Below are the code and all the weights of a small trained network. Each question names an input and a class and asks about switching units off, where a switched-off unit gives its printed mean instead of its output.

import numpy as np


def w(rows, s, z=0):
    codes = np.array(rows[::2]) - 128.0
    scale = np.full(codes.shape[1], s)
    scale[-1] = z or s
    return codes * scale


def f(y):
    return y / 2 * (1 + np.tanh(0.7978845608 * (y + 0.044715 * y**3)))


def log_softmax(a):
    a = a - a.max(-1, keepdims=True)
    return a - np.log(np.exp(a).sum(-1, keepdims=True))


def net(x, mask):
    res = np.array(x, float).reshape(1, 8) / 4 @ E
    y = f(res @ A[0][:, :-1].T + A[0][:, -1])
    res = res + np.where(mask, y, B[0][:, -1]) @ B[0][:, :-1]
    return log_softmax(res[-1] @ U[:, :-1].T + U[:, -1])


A, B = {}, {}
E = w([
[118,204,181,138,171,154,135,73,86],'x0',
[92,113,137,107,78,157,189,104,135],'x1',
[150,127,149,89,130,105,146,105,71],'x2',
[85,185,156,89,119,170,191,188,117],'x3',
[164,138,157,136,120,255,159,104,135],'x4',
[166,91,63,108,123,117,150,174,156],'x5',
[89,121,188,178,194,142,108,125,171],'x6',
[158,69,188,146,145,198,148,90,150],'x7',
],0.012)
A[0] = w([
[92,114,183,211,144,216,129,98,133,46],'neuron 0',
[206,50,64,177,127,119,97,87,152,107],'neuron 1',
[211,54,95,202,98,106,102,123,123,80],'neuron 2',
[191,169,68,91,156,108,124,133,77,195],'neuron 3',
[153,155,207,107,155,212,176,75,111,191],'neuron 4',
[97,84,48,92,45,144,107,121,131,136],'neuron 5',
[105,253,191,172,123,153,166,122,75,242],'neuron 6',
[190,47,106,120,141,164,131,254,171,254],'neuron 7',
[184,56,69,125,88,114,56,84,174,210],'neuron 8',
[86,158,224,249,225,168,97,149,213,146],'neuron 9',
[219,48,85,73,28,147,86,184,195,112],'neuron 10',
],0.0077,0.0046)
B[0] = w([
[150,226,218,163,160,108,79,72,121,205],'neuron 0',
[170,157,154,202,160,100,38,93,103,199],'neuron 1',
[197,193,150,196,158,45,58,104,129,185],'neuron 2',
[104,163,174,147,124,184,80,159,80,192],'neuron 3',
[152,55,191,82,112,214,125,69,99,240],'neuron 4',
[107,97,64,133,120,42,154,185,150,177],'neuron 5',
[196,65,182,132,104,232,28,34,159,243],'neuron 6',
[117,73,141,162,178,138,236,72,120,226],'neuron 7',
[122,224,78,202,158,86,74,166,221,218],'neuron 8',
[202,158,115,220,254,45,54,179,131,253],'neuron 9',
[203,98,100,128,225,87,218,64,196,214],'neuron 10',
],0.0081,0.012)
U = w([
[132,209,154,136,150,128,66,134,85,255],'0',
[142,133,100,144,179,79,105,167,174,95],'1',
[139,106,147,117,139,183,187,104,132,90],'2',
[81,137,44,83,68,99,190,245,147,158],'3',
],0.012,0.00079)

Each question gives the input, the list of numbers given to net, and the class t.
The units are the neurons (one row each of A and B). Each row of codes is followed by its name. A weight is (code - 128) times the scale printed after its matrix; where a second scale follows, it is the last column's (A, B and U).
mask holds one flag per neuron, in row order. A switched-off neuron (its flag False) gives its mean, the last column of its row in B, instead of its output. The means were averaged over made-up inputs and are rounded, as every weight is.
A unit's drop is (log p(t) with every unit on - log p(t) with that unit switched off) / (log p(t) with every unit on - log p(t) with every unit switched off).
The circuit of an input: a set's keep is (log p(t) with only the set's units on - log p(t) with every unit switched off) / (log p(t) with every unit on - log p(t) with every unit switched off). Starting from all 11 units, units are removed one at a time, each time the one whose removal leaves the highest keep (on an exact tie, the one counted first), for as long as the keep stays at least 0.8.
units of the circuit, in order: the units of the circuit, biggest drop first
k most important neurons: the k neurons with the biggest drops, biggest first
drop when u is switched off: that unit's drop, to one decimal
input [8,-4,8,2,3,-5,-7,8], class 2: units of the circuit, in order => [neuron 4]
input [4,7,-5,-2,2,7,8,2], class 0: 4 most important neurons => [neuron 0; neuron 9; neuron 10; neuron 5]
input [5,6,7,8,1,-5,5,-5], class 2: units of the circuit, in order => [neuron 4; neuron 6]
input [3,-6,-6,4,0,4,-2,7], class 2: units of the circuit, in order => [neuron 8; neuron 7]
input [-6,2,3,4,3,7,0,-2], class 3: 4 most important neurons => [neuron 6; neuron 5; neuron 4; neuron 9]
input [-1,5,2,-4,4,-6,4,5], class 0: 2 most important neurons => [neuron 0; neuron 9]
input [-7,8,-3,0,2,-6,-7,4], class 1: 2 most important neurons => [neuron 10; neuron 5]
input [5,3,-6,7,7,-4,1,8], class 0: drop when neuron 0 is switched off => 1.8
input [-3,2,1,8,-5,4,-4,-8], class 3: drop when neuron 5 is switched off => 0.0
input [-1,3,-6,4,4,-5,4,7], class 0: drop when neuron 0 is switched off => 0.4
